Below is a small trained network, with its code and all its weights. Each question gives an input and a class and asks what happens when units are switched off, that is, made to give their printed mean instead of their output.

import numpy as np


def w(rows, s, z=0):
    codes = np.array(rows[::2]) - 128.0
    scale = np.full(codes.shape[1], s)
    scale[-1] = z or s
    return codes * scale


def f(y):
    return np.maximum(y, 0)


def log_softmax(a):
    a = a - a.max(-1, keepdims=True)
    return a - np.log(np.exp(a).sum(-1, keepdims=True))


def net(x, mask):
    res = np.array(x, float).reshape(1, 5) / 4 @ E
    y = f(res @ A[0][:, :-1].T + A[0][:, -1])
    res = res + np.where(mask, y, B[0][:, -1]) @ B[0][:, :-1]
    return log_softmax(res[-1] @ U[:, :-1].T + U[:, -1])


A, B = {}, {}
E = w([
[169,10,242],'x0',
[52,55,33],'x1',
[1,165,206],'x2',
[131,124,132],'x3',
[127,138,122],'x4',
],0.0076)
A[0] = w([
[39,88,26,119],'N0',
[145,212,84,54],'N1',
[109,48,170,64],'N2',
[139,105,159,192],'N3',
[119,170,128,144],'N4',
[114,57,60,35],'N5',
[138,188,96,164],'N6',
[74,128,139,167],'N7',
[187,202,199,68],'N8',
[125,147,98,51],'N9',
[142,183,180,45],'N10',
[116,80,163,78],'N11',
[86,173,117,193],'N12',
[158,178,153,78],'N13',
[79,134,174,59],'N14',
[124,137,118,21],'N15',
[111,108,163,113],'N16',
[214,131,113,47],'N17',
[92,24,151,184],'N18',
[169,191,177,66],'N19',
[117,178,127,92],'N20',
[140,88,155,191],'N21',
[43,146,183,106],'N22',
[73,213,70,181],'N23',
[229,131,114,116],'N24',
[103,171,86,88],'N25',
[66,152,195,117],'N26',
[45,148,197,194],'N27',
[102,81,73,54],'N28',
[119,62,227,188],'N29',
[162,101,72,97],'N30',
[228,87,62,90],'N31',
[186,245,171,73],'N32',
[46,130,149,36],'N33',
[77,51,100,35],'N34',
[73,60,94,58],'N35',
[97,129,81,137],'N36',
[144,121,120,253],'N37',
[101,182,93,175],'N38',
[134,107,153,38],'N39',
],0.011,0.0058)
B[0] = w([
[112,65,207,227],'N0',
[143,129,193,179],'N1',
[122,165,154,183],'N2',
[178,164,140,191],'N3',
[178,144,164,170],'N4',
[73,120,120,171],'N5',
[180,159,177,195],'N6',
[128,136,74,187],'N7',
[44,36,136,204],'N8',
[154,142,182,136],'N9',
[71,92,108,166],'N10',
[143,175,163,163],'N11',
[192,140,114,208],'N12',
[66,8,155,162],'N13',
[100,148,82,163],'N14',
[83,119,146,128],'N15',
[141,138,164,159],'N16',
[59,152,92,164],'N17',
[202,179,177,235],'N18',
[67,17,124,180],'N19',
[156,127,163,159],'N20',
[174,180,159,197],'N21',
[98,163,51,209],'N22',
[171,153,154,249],'N23',
[60,160,55,193],'N24',
[150,151,184,170],'N25',
[93,127,24,208],'N26',
[122,139,42,252],'N27',
[59,125,118,161],'N28',
[171,183,143,255],'N29',
[94,176,94,168],'N30',
[25,193,51,208],'N31',
[103,40,188,217],'N32',
[65,168,73,166],'N33',
[65,95,185,169],'N34',
[82,2,199,173],'N35',
[177,76,173,172],'N36',
[191,108,87,213],'N37',
[172,160,133,206],'N38',
[130,151,180,135],'N39',
],0.0077,0.0083)
U = w([
[19,23,155,41],'0',
[83,141,2,52],'1',
[139,95,79,253],'2',
[166,140,122,30],'3',
[122,93,76,213],'4',
],0.0097,0.0052)

Each question gives the input, the list of numbers given to net, and the class t.
The units are the neurons (one row each of A and B). Each row of codes is followed by its name. A weight is (code - 128) times the scale printed after its matrix; where a second scale follows, it is the last column's (A, B and U).
mask holds one flag per neuron, in row order. A switched-off neuron (its flag False) gives its mean, the last column of its row in B, instead of its output. The means were averaged over made-up inputs and are rounded, as every weight is.
A unit's drop is (log p(t) with every unit on - log p(t) with that unit switched off) / (log p(t) with every unit on - log p(t) with every unit switched off).
The circuit of an input: a set's keep is (log p(t) with only the set's units on - log p(t) with every unit switched off) / (log p(t) with every unit on - log p(t) with every unit switched off). Starting from the 12 units with the biggest drops (on a tie, the unit counted first), units are removed one at a time, each time the one whose removal leaves the highest keep (on an exact tie, the one counted first), for as long as the keep stays at least 0.8.
circuit, biggest first: the units of the circuit, biggest drop first
k most important neurons: the k neurons with the biggest drops, biggest first
drop when u is switched off: that unit's drop, to one decimal
input [-8,-6,2,-4,7], class 3: circuit, biggest first	(N23; N6)
input [8,-2,7,6,2], class 3: circuit, biggest first	(N29)
input [5,8,-8,5,5], class 0: circuit, biggest first	(N35; N34)
input [6,1,4,0,0], class 3: circuit, biggest first	(N18; N29)
input [2,-1,-6,5,-1], class 1: circuit, biggest first	(N31; N24)
input [5,-7,-3,-6,-2], class 0: circuit, biggest first	(N8; N19)
input [-4,8,6,-6,-2], class 0: 3 most important neurons	(N0; N35; N34)
input [-2,7,-7,1,-7], class 0: 2 most important neurons	(N0; N35)
input [-2,7,3,-5,7], class 0: 2 most important neurons	(N0; N35)
input [1,-7,4,-4,2], class 0: 2 most important neurons	(N8; N32)
input [0,-3,-5,3,-3], class 1: 2 most important neurons	(N31; N24)
input [-6,5,5,-2,8], class 2: drop when N0 is switched off	0.2
input [1,-5,8,-6,-4], class 1: drop when N27 is switched off	0.1
input [-3,-5,-2,1,5], class 0: most important neuron	(N32)
input [8,5,0,6,-2], class 3: drop when N18 is switched off	0.2
